Below are the code and all the weights of a small trained network. Each question names an input and a class and asks about switching units off, where a switched-off unit gives its printed mean instead of its output.

import numpy as np


def w(rows, s, z=0):
    codes = np.array(rows[::2]) - 128.0
    scale = np.full(codes.shape[1], s)
    scale[-1] = z or s
    return codes * scale


def norm(h):
    return h / np.sqrt((h * h).mean(-1, keepdims=True) + 1e-5)


def f(y):
    return np.maximum(y, 0)


def log_softmax(a):
    a = a - a.max(-1, keepdims=True)
    return a - np.log(np.exp(a).sum(-1, keepdims=True))


def net(x, mask):
    res = np.array(x, float).reshape(1, 7) / 4 @ E
    u = 0
    for l in range(4):
        y = f(norm(res) @ A[l][:, :-1].T + A[l][:, -1])
        res = res + np.where(mask[u : u + 6], y, B[l][:, -1]) @ B[l][:, :-1]
        u += 6
    return log_softmax(norm(res)[-1] @ U[:, :-1].T + U[:, -1])


A, B = {}, {}
E = w([
[139,75,86,60,42,148],'x0',
[132,67,208,114,242,150],'x1',
[176,2,156,205,105,82],'x2',
[177,61,125,132,171,97],'x3',
[119,183,97,95,43,201],'x4',
[149,190,206,55,61,78],'x5',
[47,106,173,103,96,153],'x6',
],0.0071)
A[0] = w([
[223,101,87,59,1,43,149],'0.n1',
[197,188,42,130,83,146,2],'0.n2',
[140,229,142,102,83,158,52],'0.n3',
[153,184,80,99,198,74,222],'0.n4',
[216,168,138,190,183,232,221],'0.n5',
[86,104,91,69,169,240,128],'0.n6',
],0.0064,0.0022)
B[0] = w([
[206,179,139,132,214,83,254],'0.n1',
[223,174,90,206,121,126,177],'0.n2',
[175,70,80,188,170,134,198],'0.n3',
[225,120,173,96,209,237,206],'0.n4',
[151,82,226,134,183,167,215],'0.n5',
[34,150,97,41,3,239,208],'0.n6',
],0.0067,0.0047)
A[1] = w([
[152,182,52,150,70,100,80],'1.n1',
[167,169,113,226,36,129,67],'1.n2',
[98,103,88,78,96,168,3],'1.n3',
[151,146,203,40,112,79,30],'1.n4',
[116,60,120,176,108,180,185],'1.n5',
[143,2,184,115,127,87,109],'1.n6',
],0.0078,0.0021)
B[1] = w([
[148,148,133,151,148,254,188],'1.n1',
[135,200,211,197,96,72,194],'1.n2',
[119,74,182,80,50,175,173],'1.n3',
[118,198,52,53,145,37,186],'1.n4',
[149,140,99,162,104,77,216],'1.n5',
[163,100,66,195,112,49,255],'1.n6',
],0.0092,0.0049)
A[2] = w([
[132,122,91,230,134,104,143],'2.n1',
[49,187,151,140,226,155,57],'2.n2',
[83,126,137,203,215,103,157],'2.n3',
[37,105,129,71,115,186,174],'2.n4',
[149,146,254,127,197,203,206],'2.n5',
[99,128,217,132,154,41,251],'2.n6',
],0.0098,0.0029)
B[2] = w([
[62,98,204,203,127,235,247],'2.n1',
[34,78,254,14,231,52,183],'2.n2',
[46,97,193,109,67,119,216],'2.n3',
[103,72,2,84,23,111,207],'2.n4',
[182,129,102,38,121,216,255],'2.n5',
[95,81,34,108,111,43,227],'2.n6',
],0.0077,0.0061)
A[3] = w([
[122,255,196,193,60,200,74],'3.n1',
[86,129,153,100,200,140,32],'3.n2',
[80,147,169,110,209,160,3],'3.n3',
[87,115,109,110,182,105,65],'3.n4',
[113,101,123,174,131,122,77],'3.n5',
[92,168,82,89,63,99,113],'3.n6',
],0.0098,0.0042)
B[3] = w([
[121,190,149,228,117,149,253],'3.n1',
[123,119,204,54,121,96,173],'3.n2',
[91,160,213,86,134,80,176],'3.n3',
[146,146,148,69,97,148,154],'3.n4',
[83,10,179,114,188,87,187],'3.n5',
[100,163,108,169,92,149,219],'3.n6',
],0.011,0.0043)
U = w([
[171,105,114,87,128,199,2],'0',
[204,156,105,114,186,126,77],'1',
[122,39,164,197,139,95,225],'2',
[109,107,199,38,162,122,111],'3',
[151,217,159,226,123,172,179],'4',
[78,127,86,107,65,171,134],'5',
[157,158,80,99,111,6,75],'6',
],0.018,0.0045)

Each question gives the input, the list of numbers given to net, and the class t.
The units are the neurons (one row each of A and B). Each row of codes is followed by its name. A weight is (code - 128) times the scale printed after its matrix; where a second scale follows, it is the last column's (A, B and U).
mask holds one flag per neuron, layer by layer. A switched-off neuron (its flag False) gives its mean, the last column of its row in B, instead of its output. The means were averaged over made-up inputs and are rounded, as every weight is.
A unit's drop is (log p(t) with every unit on - log p(t) with that unit switched off) / (log p(t) with every unit on - log p(t) with every unit switched off).
The circuit of an input: a set's keep is (log p(t) with only the set's units on - log p(t) with every unit switched off) / (log p(t) with every unit on - log p(t) with every unit switched off). Starting from the 12 units with the biggest drops (on a tie, the unit counted first), units are removed one at a time, each time the one whose removal leaves the highest keep (on an exact tie, the one counted first), for as long as the keep stays at least 0.8.
circuit, biggest first: the units of the circuit, biggest drop first
most important unit: the unit with the biggest drop
k most important neurons: the k neurons with the biggest drops, biggest first
k most important neurons of layer l: the k neurons of layer l with the biggest drops, biggest first
drop of u: that unit's drop, to one decimal
input [0,3,8,-5,-4,8,2], class 6: most important unit : 1.n4
input [5,8,8,-7,6,-6,5], class 5: circuit, biggest first : [0.n6; 2.n4]
input [-2,-5,-3,0,-6,3,5], class 6: 2 most important neurons of layer 2 : [2.n1; 2.n6]
input [6,-1,-8,-8,-4,0,-4], class 4: 3 most important neurons : [0.n2; 2.n6; 0.n5]
input [-1,2,-2,-8,-6,-6,5], class 5: 3 most important neurons : [2.n4; 0.n6; 0.n1]
input [-1,-5,-7,3,-4,-3,-4], class 3: circuit, biggest first : [1.n6; 2.n2]
input [5,3,-6,0,1,6,-1], class 1: circuit, biggest first : [2.n3; 0.n3; 2.n1]
input [1,-3,7,-6,-2,5,3], class 6: circuit, biggest first : [1.n4; 0.n1]
input [7,1,-5,4,5,8,-2], class 1: 2 most important neurons of layer 0 : [0.n1; 0.n3]
input [1,-7,-3,6,-3,4,-6], class 1: 2 most important neurons of layer 0 : [0.n1; 0.n4]
input [0,7,4,0,-2,8,-7], class 6: circuit, biggest first : [1.n4; 2.n6]
input [3,6,2,3,6,3,1], class 6: 2 most important neurons : [1.n4; 2.n1]
input [6,3,-8,-2,-7,-4,-2], class 5: 2 most important neurons of layer 0 : [0.n6; 0.n1]
input [-4,-7,-2,-8,2,2,8], class 4: most important unit : 3.n1
input [-8,-8,-5,8,-8,5,-6], class 1: 4 most important neurons : [0.n4; 2.n1; 3.n5; 2.n5]
input [2,2,-6,-7,-8,-7,-1], class 3: 2 most important neurons of layer 0 : [0.n4; 0.n5]
input [-2,-7,6,-6,-6,8,-5], class 4: 3 most important neurons : [1.n1; 1.n2; 0.n5]
input [-8,-5,-1,-5,-3,0,8], class 3: 2 most important neurons : [2.n2; 1.n6]
input [6,0,-2,4,0,5,-8], class 1: drop of 0.n5 : 0.0
input [-2,0,-6,-3,-5,-8,3], class 3: drop of 2.n2 : 1.5
input [-8,2,-1,6,6,4,-7], class 3: drop of 0.n5 : 0.1
input [-2,-5,3,7,-3,7,8], class 6: drop of 1.n4 : 0.1
input [7,5,-7,-5,-4,1,1], class 5: most important neuron : [2.n4]
